Below is a small trained network, with its code and all its weights. Each question gives an input and a class and asks what happens when units are switched off, that is, made to give their printed mean instead of their output.

import numpy as np


def w(rows, s, z=0):
    codes = np.array(rows[::2]) - 128.0
    scale = np.full(codes.shape[1], s)
    scale[-1] = z or s
    return codes * scale


def norm(h):
    return h / np.sqrt((h * h).mean(-1, keepdims=True) + 1e-5)


def f(y):
    return y / 2 * (1 + np.tanh(0.7978845608 * (y + 0.044715 * y**3)))


def log_softmax(a):
    a = a - a.max(-1, keepdims=True)
    return a - np.log(np.exp(a).sum(-1, keepdims=True))


def net(x, mask):
    res = np.array(x, float).reshape(1, 2) / 4 @ E
    u = 0
    for l in range(2):
        y = f(norm(res) @ A[l][:, :-1].T + A[l][:, -1])
        res = res + np.where(mask[u : u + 10], y, B[l][:, -1]) @ B[l][:, :-1]
        u += 10
    return log_softmax(norm(res)[-1] @ U[:, :-1].T + U[:, -1])


A, B = {}, {}
E = w([
[95,3,207,155,54,161,53],'x0',
[85,75,12,170,49,89,101],'x1',
],0.0071)
A[0] = w([
[210,110,198,66,152,83,175,93],'0.n1',
[190,74,231,126,178,152,74,163],'0.n2',
[159,202,53,108,173,146,149,135],'0.n3',
[159,157,109,141,142,172,98,143],'0.n4',
[121,145,190,128,212,177,167,3],'0.n5',
[254,182,153,24,238,204,149,18],'0.n6',
[146,119,142,204,173,177,59,80],'0.n7',
[112,160,109,67,132,118,189,84],'0.n8',
[174,202,169,44,142,172,156,16],'0.n9',
[138,85,184,103,138,156,122,106],'0.n10',
],0.0085,0.0021)
B[0] = w([
[103,106,67,148,116,83,178,175],'0.n1',
[187,103,102,105,56,156,170,217],'0.n2',
[176,123,192,91,88,128,136,225],'0.n3',
[149,109,176,134,90,140,144,134],'0.n4',
[131,137,100,129,173,12,127,180],'0.n5',
[72,137,118,184,236,153,158,255],'0.n6',
[144,221,143,110,97,163,205,143],'0.n7',
[154,94,143,94,139,49,142,165],'0.n8',
[2,130,119,91,195,133,149,197],'0.n9',
[165,168,137,81,123,198,56,168],'0.n10',
],0.0083)
A[1] = w([
[167,133,133,112,103,76,147,46],'1.n1',
[185,146,94,109,136,88,161,57],'1.n2',
[148,171,131,149,134,53,163,131],'1.n3',
[82,141,77,184,112,145,87,116],'1.n4',
[80,143,126,148,249,154,163,6],'1.n5',
[137,79,115,153,110,139,147,205],'1.n6',
[145,126,140,138,125,163,111,56],'1.n7',
[120,94,189,114,114,123,141,143],'1.n8',
[144,164,65,103,121,150,137,81],'1.n9',
[188,137,144,100,159,142,153,252],'1.n10',
],0.015,0.0021)
B[1] = w([
[67,126,125,68,51,64,73,151],'1.n1',
[113,131,92,88,132,188,121,168],'1.n2',
[146,150,51,107,115,174,122,187],'1.n3',
[83,107,172,203,167,50,140,173],'1.n4',
[63,225,138,124,104,199,231,248],'1.n5',
[177,186,159,146,151,88,180,174],'1.n6',
[131,135,157,115,141,173,95,139],'1.n7',
[157,162,1,53,163,160,108,153],'1.n8',
[159,98,159,91,134,194,66,141],'1.n9',
[73,96,150,221,167,39,114,188],'1.n10',
],0.0081,0.012)
U = w([
[187,188,141,107,158,102,92,44],'0',
[102,157,146,120,134,163,91,3],'1',
[39,222,91,100,189,183,251,211],'2',
[173,71,196,121,249,180,144,73],'3',
[253,93,146,103,30,242,102,195],'4',
[91,87,142,249,112,33,114,204],'5',
[95,146,5,16,41,115,77,173],'6',
[76,110,163,78,169,149,63,16],'7',
],0.013,0.0061)

Each question gives the input, the list of numbers given to net, and the class t.
The units are the neurons (one row each of A and B). Each row of codes is followed by its name. A weight is (code - 128) times the scale printed after its matrix; where a second scale follows, it is the last column's (A, B and U).
mask holds one flag per neuron, layer by layer. A switched-off neuron (its flag False) gives its mean, the last column of its row in B, instead of its output. The means were averaged over made-up inputs and are rounded, as every weight is.
A unit's drop is (log p(t) with every unit on - log p(t) with that unit switched off) / (log p(t) with every unit on - log p(t) with every unit switched off).
The circuit of an input: a set's keep is (log p(t) with only the set's units on - log p(t) with every unit switched off) / (log p(t) with every unit on - log p(t) with every unit switched off). Starting from the 12 units with the biggest drops (on a tie, the unit counted first), units are removed one at a time, each time the one whose removal leaves the highest keep (on an exact tie, the one counted first), for as long as the keep stays at least 0.8.
units of the circuit, in order: the units of the circuit, biggest drop first
most important unit: the unit with the biggest drop
k most important neurons: the k neurons with the biggest drops, biggest first
top k neurons in layer l: the k neurons of layer l with the biggest drops, biggest first
drop when u is switched off: that unit's drop, to one decimal
input [1,1], class 5: most important unit	0.n3
input [-2,5], class 6: units of the circuit, in order	(0.n6; 1.n5)
input [6,-7], class 3: units of the circuit, in order	(0.n2; 1.n5; 1.n10)
input [-3,8], class 5: top 4 neurons in layer 0	(0.n2; 0.n5; 0.n7; 0.n8)
input [0,1], class 5: 4 most important neurons	(0.n3; 0.n6; 0.n9; 0.n2)
input [-2,6], class 5: 2 most important neurons	(1.n4; 0.n2)
input [-6,2], class 6: top 2 neurons in layer 0	(0.n3; 0.n6)
input [3,-4], class 3: 2 most important neurons	(0.n2; 0.n10)
input [1,-1], class 4: top 2 neurons in layer 0	(0.n2; 0.n10)
input [8,4], class 4: top 2 neurons in layer 0	(0.n6; 0.n9)
input [5,4], class 5: 2 most important neurons	(0.n3; 1.n5)
input [5,5], class 5: drop when 1.n5 is switched off	0.1
input [0,7], class 5: drop when 0.n3 is switched off	0.0
input [1,4], class 5: most important unit	0.n6
input [-4,8], class 6: drop when 0.n6 is switched off	1.0
